Here is a tiny trained network, its code and every weight. The questions are about switching its units off for an input and a class, where a switched-off unit gives its printed mean instead of its output.

import numpy as np


def w(rows, s, z=0):
    codes = np.array(rows[::2]) - 128.0
    scale = np.full(codes.shape[1], s)
    scale[-1] = z or s
    return codes * scale


def norm(h):
    return h / np.sqrt((h * h).mean(-1, keepdims=True) + 1e-5)


def f(y):
    return y / 2 * (1 + np.tanh(0.7978845608 * (y + 0.044715 * y**3)))


def log_softmax(a):
    a = a - a.max(-1, keepdims=True)
    return a - np.log(np.exp(a).sum(-1, keepdims=True))


def net(x, mask):
    res = np.array(x, float).reshape(1, 6) / 4 @ E
    u = 0
    for l in range(4):
        y = f(norm(res) @ A[l][:, :-1].T + A[l][:, -1])
        res = res + np.where(mask[u : u + 7], y, B[l][:, -1]) @ B[l][:, :-1]
        u += 7
    return log_softmax(norm(res)[-1] @ U[:, :-1].T + U[:, -1])


A, B = {}, {}
E = w([
[156,183,101,125,71,187,85,46],'x0',
[129,152,141,44,136,105,67,144],'x1',
[219,83,63,137,97,133,94,177],'x2',
[169,229,144,141,194,189,150,188],'x3',
[124,175,2,112,167,60,163,90],'x4',
[129,128,127,133,126,127,126,128],'x5',
],0.0026)
A[0] = w([
[130,130,139,75,104,87,116,119,30],'L0N1',
[162,163,108,254,48,190,164,19,68],'L0N2',
[16,170,175,95,167,161,189,53,44],'L0N3',
[105,45,108,158,88,56,119,53,2],'L0N4',
[78,84,147,77,156,96,173,217,6],'L0N5',
[135,193,11,146,122,27,149,123,43],'L0N6',
[181,180,131,90,65,178,124,15,52],'L0N7',
],0.0037,0.00086)
B[0] = w([
[108,167,122,126,139,200,88,165,119],'L0N1',
[48,123,115,179,152,135,104,206,239],'L0N2',
[250,151,134,176,21,39,154,107,229],'L0N3',
[81,131,131,5,138,180,203,176,187],'L0N4',
[92,158,91,255,125,90,38,125,161],'L0N5',
[182,71,240,180,194,172,96,49,251],'L0N6',
[69,146,97,189,131,132,33,126,205],'L0N7',
],0.004,0.0017)
A[1] = w([
[207,240,126,200,206,177,167,156,105],'L1N1',
[106,144,154,106,121,86,174,131,5],'L1N2',
[141,60,118,115,71,86,152,48,120],'L1N3',
[165,172,141,4,83,141,76,92,58],'L1N4',
[85,95,115,183,114,155,220,140,73],'L1N5',
[137,81,205,131,70,147,97,200,104],'L1N6',
[134,87,140,150,196,72,142,180,55],'L1N7',
],0.0035,0.0022)
B[1] = w([
[67,77,140,4,102,140,159,161,252],'L1N1',
[195,149,88,113,131,130,107,158,88],'L1N2',
[118,131,167,71,117,161,179,180,159],'L1N3',
[44,92,122,209,173,82,103,200,148],'L1N4',
[117,120,96,174,160,129,154,235,143],'L1N5',
[154,142,167,141,218,141,164,34,167],'L1N6',
[77,115,110,163,83,122,106,118,141],'L1N7',
],0.0042,0.0022)
A[2] = w([
[182,76,163,75,107,105,246,162,55],'L2N1',
[131,174,3,96,189,102,179,65,75],'L2N2',
[213,157,180,158,215,125,114,63,161],'L2N3',
[82,137,73,114,134,40,159,109,3],'L2N4',
[177,104,77,96,100,187,74,171,149],'L2N5',
[234,49,65,130,112,160,93,174,91],'L2N6',
[102,156,213,156,123,141,119,182,237],'L2N7',
],0.0042,0.0013)
B[2] = w([
[101,191,50,144,87,183,32,58,231],'L2N1',
[234,24,162,128,157,144,96,115,172],'L2N2',
[102,63,59,118,84,124,89,82,181],'L2N3',
[199,96,169,132,105,155,119,144,141],'L2N4',
[55,157,164,120,91,104,144,58,189],'L2N5',
[99,253,243,144,110,37,209,57,197],'L2N6',
[217,85,37,104,108,116,131,95,253],'L2N7',
],0.0038,0.0017)
A[3] = w([
[82,27,117,119,81,101,99,102,181],'L3N1',
[168,196,180,157,58,76,169,91,7],'L3N2',
[135,127,85,58,66,181,119,133,23],'L3N3',
[122,146,171,69,150,60,1,141,109],'L3N4',
[145,68,184,153,169,37,144,226,12],'L3N5',
[184,193,153,106,190,172,139,182,78],'L3N6',
[153,82,222,149,103,198,102,122,121],'L3N7',
],0.0051,0.002)
B[3] = w([
[158,247,117,54,147,214,119,171,251],'L3N1',
[129,240,137,140,137,36,168,104,168],'L3N2',
[72,166,72,84,150,164,120,103,137],'L3N3',
[125,86,109,238,130,139,233,205,239],'L3N4',
[93,197,93,135,60,215,5,4,159],'L3N5',
[57,110,151,25,22,168,121,102,124],'L3N6',
[201,67,21,93,233,5,130,68,169],'L3N7',
],0.0039,0.0029)
U = w([
[133,143,93,129,150,138,134,134,254],'0',
[215,35,121,106,205,109,108,65,101],'1',
[80,134,154,4,85,191,176,155,94],'2',
[142,186,211,153,87,45,186,92,88],'3',
[77,155,78,188,105,178,1,97,53],'4',
[103,50,125,209,157,134,183,235,98],'5',
],0.0088,0.0091)

Each question gives the input, the list of numbers given to net, and the class t.
The units are the neurons (one row each of A and B). Each row of codes is followed by its name. A weight is (code - 128) times the scale printed after its matrix; where a second scale follows, it is the last column's (A, B and U).
mask holds one flag per neuron, layer by layer. A switched-off neuron (its flag False) gives its mean, the last column of its row in B, instead of its output. The means were averaged over made-up inputs and are rounded, as every weight is.
A unit's drop is (log p(t) with every unit on - log p(t) with that unit switched off) / (log p(t) with every unit on - log p(t) with every unit switched off).
The circuit of an input: a set's keep is (log p(t) with only the set's units on - log p(t) with every unit switched off) / (log p(t) with every unit on - log p(t) with every unit switched off). Starting from the 12 units with the biggest drops (on a tie, the unit counted first), units are removed one at a time, each time the one whose removal leaves the highest keep (on an exact tie, the one counted first), for as long as the keep stays at least 0.8.
units of the circuit, in order: the units of the circuit, biggest drop first
k most important neurons: the k neurons with the biggest drops, biggest first
k most important neurons of layer l: the k neurons of layer l with the biggest drops, biggest first
input [7,8,0,-7,3,2], class 5: 2 most important neurons of layer 3 -> [L3N4, L3N5]
input [-3,7,8,8,-1,-3], class 2: units of the circuit, in order -> [L3N6]
input [-7,4,-7,-7,8,-7], class 1: 3 most important neurons of layer 3 -> [L3N6, L3N2, L3N3]
input [3,-3,5,7,8,1], class 1: 3 most important neurons -> [L2N2, L0N6, L0N4]
input [-2,7,-2,6,-6,-5], class 5: 4 most important neurons of layer 0 -> [L0N6, L0N4, L0N5, L0N2]
input [-2,7,8,7,-8,3], class 1: 2 most important neurons of layer 3 -> [L3N7, L3N1]
input [0,-7,8,-7,-3,3], class 3: 3 most important neurons -> [L2N6, L1N1, L2N3]
input [3,6,-5,-7,5,-1], class 2: units of the circuit, in order -> [L0N4, L1N3]
input [-7,-3,4,6,-4,-2], class 4: 3 most important neurons -> [L0N5, L3N5, L0N4]
input [4,-5,-8,-3,8,-6], class 1: 2 most important neurons -> [L2N2, L2N6]
input [-7,2,8,-7,-3,3], class 3: units of the circuit, in order -> [L2N6, L1N1]
input [-6,2,-6,4,-1,3], class 3: 3 most important neurons -> [L0N3, L0N2, L1N4]
input [3,8,-3,6,2,-3], class 5: 2 most important neurons of layer 1 -> [L1N4, L1N3]
input [2,7,-8,-5,-6,4], class 3: 2 most important neurons -> [L0N3, L0N6]
input [0,-2,7,8,-8,5], class 1: 3 most important neurons -> [L3N7, L1N6, L0N4]
input [-8,-2,-3,0,2,3], class 4: units of the circuit, in order -> [L3N5]
input [-6,3,2,6,1,1], class 2: 2 most important neurons -> [L1N1, L3N6]
input [-7,1,1,7,1,-2], class 2: 2 most important neurons -> [L1N1, L3N6]
input [-8,-7,-5,4,5,4], class 4: 2 most important neurons of layer 0 -> [L0N5, L0N4]
input [2,4,-5,-1,-6,4], class 1: 2 most important neurons -> [L3N7, L2N6]
input [7,6,-7,-1,-8,7], class 1: 3 most important neurons -> [L3N7, L2N6, L2N1]
input [5,0,-7,3,5,3], class 3: units of the circuit, in order -> [L0N3, L3N1]
